Here is a tiny trained network, its code and every weight. The questions are about switching its units off for an input and a class, where a switched-off unit gives its printed mean instead of its output.

import numpy as np


def w(rows, s, z=0):
    codes = np.array(rows[::2]) - 128.0
    scale = np.full(codes.shape[1], s)
    scale[-1] = z or s
    return codes * scale


def norm(h):
    return h / np.sqrt((h * h).mean(-1, keepdims=True) + 1e-5)


def f(y):
    return np.maximum(y, 0)


def log_softmax(a):
    a = a - a.max(-1, keepdims=True)
    return a - np.log(np.exp(a).sum(-1, keepdims=True))


def net(x, mask):
    res = np.array(x, float).reshape(1, 7) / 4 @ E
    u = 0
    for l in range(3):
        y = f(norm(res) @ A[l][:, :-1].T + A[l][:, -1])
        res = res + np.where(mask[u : u + 9], y, B[l][:, -1]) @ B[l][:, :-1]
        u += 9
    return log_softmax(norm(res)[-1] @ U[:, :-1].T + U[:, -1])


A, B = {}, {}
E = w([
[140,115,66,135,86,37,102,162,109],'x0',
[198,121,162,2,101,170,136,168,68],'x1',
[133,129,80,190,164,226,115,125,16],'x2',
[244,105,25,139,79,170,198,183,210],'x3',
[200,105,33,199,126,44,188,66,132],'x4',
[156,116,128,126,43,133,20,86,76],'x5',
[220,121,47,219,163,120,69,102,148],'x6',
],0.0066)
A[0] = w([
[173,124,122,133,111,114,138,101,159,102],'0.n1',
[99,130,206,100,137,151,131,89,108,130],'0.n2',
[130,128,141,94,107,180,199,127,151,19],'0.n3',
[251,127,97,111,140,178,125,144,123,191],'0.n4',
[129,127,127,139,67,137,44,107,116,2],'0.n5',
[135,127,108,130,151,38,162,119,112,81],'0.n6',
[156,125,82,178,101,166,111,88,49,119],'0.n7',
[142,130,114,197,166,144,140,97,179,84],'0.n8',
[184,125,132,134,83,83,148,88,204,99],'0.n9',
],0.028,0.0047)
B[0] = w([
[120,159,80,117,95,101,143,125,117,176],'0.n1',
[111,126,176,87,161,109,62,157,33,223],'0.n2',
[162,107,130,153,111,140,243,128,170,195],'0.n3',
[184,134,73,53,39,117,28,154,126,252],'0.n4',
[145,109,219,87,104,156,116,19,130,203],'0.n5',
[129,137,106,104,54,127,94,91,199,192],'0.n6',
[80,142,7,170,152,128,190,182,131,235],'0.n7',
[96,110,155,192,186,110,109,50,110,196],'0.n8',
[149,140,9,130,154,151,92,171,110,215],'0.n9',
],0.023,0.018)
A[1] = w([
[120,140,160,136,230,192,108,187,45,24],'1.n1',
[223,112,231,75,85,104,101,114,97,5],'1.n2',
[171,117,201,148,133,152,22,123,125,37],'1.n3',
[85,113,211,143,173,144,160,101,89,107],'1.n4',
[225,82,70,148,135,133,179,166,143,185],'1.n5',
[157,113,200,108,127,168,251,242,149,36],'1.n6',
[78,145,96,159,78,116,126,204,106,57],'1.n7',
[82,148,175,185,113,107,141,109,119,19],'1.n8',
[132,115,152,246,172,147,197,51,196,76],'1.n9',
],0.018,0.0027)
B[1] = w([
[69,113,43,143,184,100,189,146,65,222],'1.n1',
[108,134,212,131,137,124,92,90,225,247],'1.n2',
[33,176,204,100,74,160,101,160,163,210],'1.n3',
[211,59,65,86,91,55,99,129,99,212],'1.n4',
[67,206,106,99,75,157,147,119,162,251],'1.n5',
[218,126,205,131,130,88,251,128,149,176],'1.n6',
[141,86,86,47,168,116,114,124,155,197],'1.n7',
[141,164,135,33,201,173,105,164,147,148],'1.n8',
[87,133,152,231,197,190,121,109,181,193],'1.n9',
],0.02,0.012)
A[2] = w([
[228,123,154,224,84,124,110,186,79,106],'2.n1',
[240,84,94,147,90,156,90,207,125,57],'2.n2',
[151,143,139,203,142,141,107,150,115,50],'2.n3',
[218,172,154,177,83,149,148,165,123,16],'2.n4',
[183,109,20,151,52,140,108,193,148,3],'2.n5',
[162,122,163,180,78,165,89,178,103,131],'2.n6',
[198,179,171,224,114,136,112,194,97,128],'2.n7',
[114,117,177,192,128,111,152,242,5,46],'2.n8',
[171,150,154,212,74,150,119,181,55,25],'2.n9',
],0.016,0.003)
B[2] = w([
[108,167,104,100,116,68,112,148,127,130],'2.n1',
[13,147,83,82,195,43,236,60,199,178],'2.n2',
[108,96,151,157,113,113,136,144,189,136],'2.n3',
[71,163,165,165,123,250,201,192,120,140],'2.n4',
[235,167,106,115,50,162,58,208,167,252],'2.n5',
[106,159,123,112,156,122,152,70,91,132],'2.n6',
[199,168,151,188,89,118,69,170,155,131],'2.n7',
[223,72,22,198,156,153,107,157,102,162],'2.n8',
[165,159,193,141,105,89,89,165,117,128],'2.n9',
],0.015,0.017)
U = w([
[197,62,184,107,158,60,210,174,79,108],'0',
[146,185,7,112,57,149,88,140,193,191],'1',
[126,97,169,150,92,191,143,77,103,17],'2',
[143,114,167,191,73,112,129,123,78,2],'3',
[72,84,113,112,197,89,84,175,4,156],'4',
[87,122,252,51,104,114,48,99,126,188],'5',
[71,137,109,250,199,164,120,63,178,134],'6',
[177,166,191,126,76,152,249,154,186,98],'7',
],0.013,0.0055)

Each question gives the input, the list of numbers given to net, and the class t.
The units are the neurons (one row each of A and B). Each row of codes is followed by its name. A weight is (code - 128) times the scale printed after its matrix; where a second scale follows, it is the last column's (A, B and U).
mask holds one flag per neuron, layer by layer. A switched-off neuron (its flag False) gives its mean, the last column of its row in B, instead of its output. The means were averaged over made-up inputs and are rounded, as every weight is.
A unit's drop is (log p(t) with every unit on - log p(t) with that unit switched off) / (log p(t) with every unit on - log p(t) with every unit switched off).
The circuit of an input: a set's keep is (log p(t) with only the set's units on - log p(t) with every unit switched off) / (log p(t) with every unit on - log p(t) with every unit switched off). Starting from the 12 units with the biggest drops (on a tie, the unit counted first), units are removed one at a time, each time the one whose removal leaves the highest keep (on an exact tie, the one counted first), for as long as the keep stays at least 0.8.
circuit, biggest first: the units of the circuit, biggest drop first
most important unit: the unit with the biggest drop
top k neurons: the k neurons with the biggest drops, biggest first
top k neurons in layer l: the k neurons of layer l with the biggest drops, biggest first
drop of u: that unit's drop, to one decimal
input [5,8,-3,-4,-8,-6,-4], class 4: circuit, biggest first -> 0.n2
input [8,5,-2,-2,-7,-7,4], class 5: circuit, biggest first -> 0.n9, 0.n7
input [-6,0,3,-1,-5,7,-4], class 5: circuit, biggest first -> 0.n5, 0.n9
input [-5,5,-2,-1,1,2,-5], class 0: circuit, biggest first -> 0.n3, 0.n2, 0.n4, 1.n6
input [-7,4,-1,-7,5,-3,4], class 4: top 4 neurons -> 0.n4, 0.n2, 0.n5, 1.n1
input [5,4,-2,-1,5,-7,-8], class 7: top 2 neurons in layer 0 -> 0.n3, 0.n4
input [-1,-7,-6,2,1,-6,8], class 6: top 2 neurons -> 0.n8, 0.n4
input [2,0,7,2,4,-7,-7], class 7: top 2 neurons -> 0.n3, 1.n6
input [8,-5,7,-6,4,6,4], class 6: top 2 neurons -> 0.n4, 0.n5
input [-5,7,-3,1,-5,-8,5], class 7: top 2 neurons -> 0.n3, 0.n9
input [8,-8,3,4,-8,0,-2], class 5: top 2 neurons -> 0.n7, 0.n3
input [3,-1,-3,3,-2,7,-2], class 5: top 2 neurons -> 0.n5, 0.n7
input [5,-8,-6,3,-7,6,4], class 5: top 3 neurons -> 0.n5, 0.n7, 0.n3
input [3,-7,6,1,-1,-2,4], class 6: most important unit -> 0.n8
input [7,-3,-8,-3,-7,-2,3], class 5: top 2 neurons in layer 0 -> 0.n7, 0.n3
input [-5,-7,-1,-4,0,-4,1], class 4: top 4 neurons in layer 0 -> 0.n4, 0.n2, 0.n5, 0.n3
input [-8,0,-8,-6,-4,1,3], class 4: top 3 neurons -> 0.n2, 1.n1, 0.n4
input [5,4,7,1,-3,-3,-5], class 7: top 2 neurons in layer 0 -> 0.n3, 0.n9
input [-3,7,3,-4,0,5,-2], class 4: top 2 neurons -> 0.n2, 1.n1
input [-1,-5,-1,-2,4,1,1], class 6: circuit, biggest first -> 0.n8
input [1,7,-6,-4,-6,4,0], class 5: top 2 neurons -> 0.n7, 1.n2
input [-8,-8,-4,-8,1,-7,-4], class 4: top 3 neurons -> 0.n4, 0.n5, 1.n1
input [-5,-1,4,-3,-5,-6,-7], class 0: top 2 neurons -> 0.n3, 0.n4
input [-6,2,6,-3,-5,-3,-7], class 4: top 2 neurons -> 0.n2, 1.n1
input [6,-7,3,-6,-5,1,-2], class 5: drop of 0.n7 -> 0.9
input [4,5,-5,3,-7,2,-5], class 0: drop of 0.n5 -> 0.1
input [0,-3,3,-5,6,-6,4], class 6: most important unit -> 0.n8
input [-1,0,2,7,-2,-8,-5], class 7: drop of 0.n3 -> 0.2
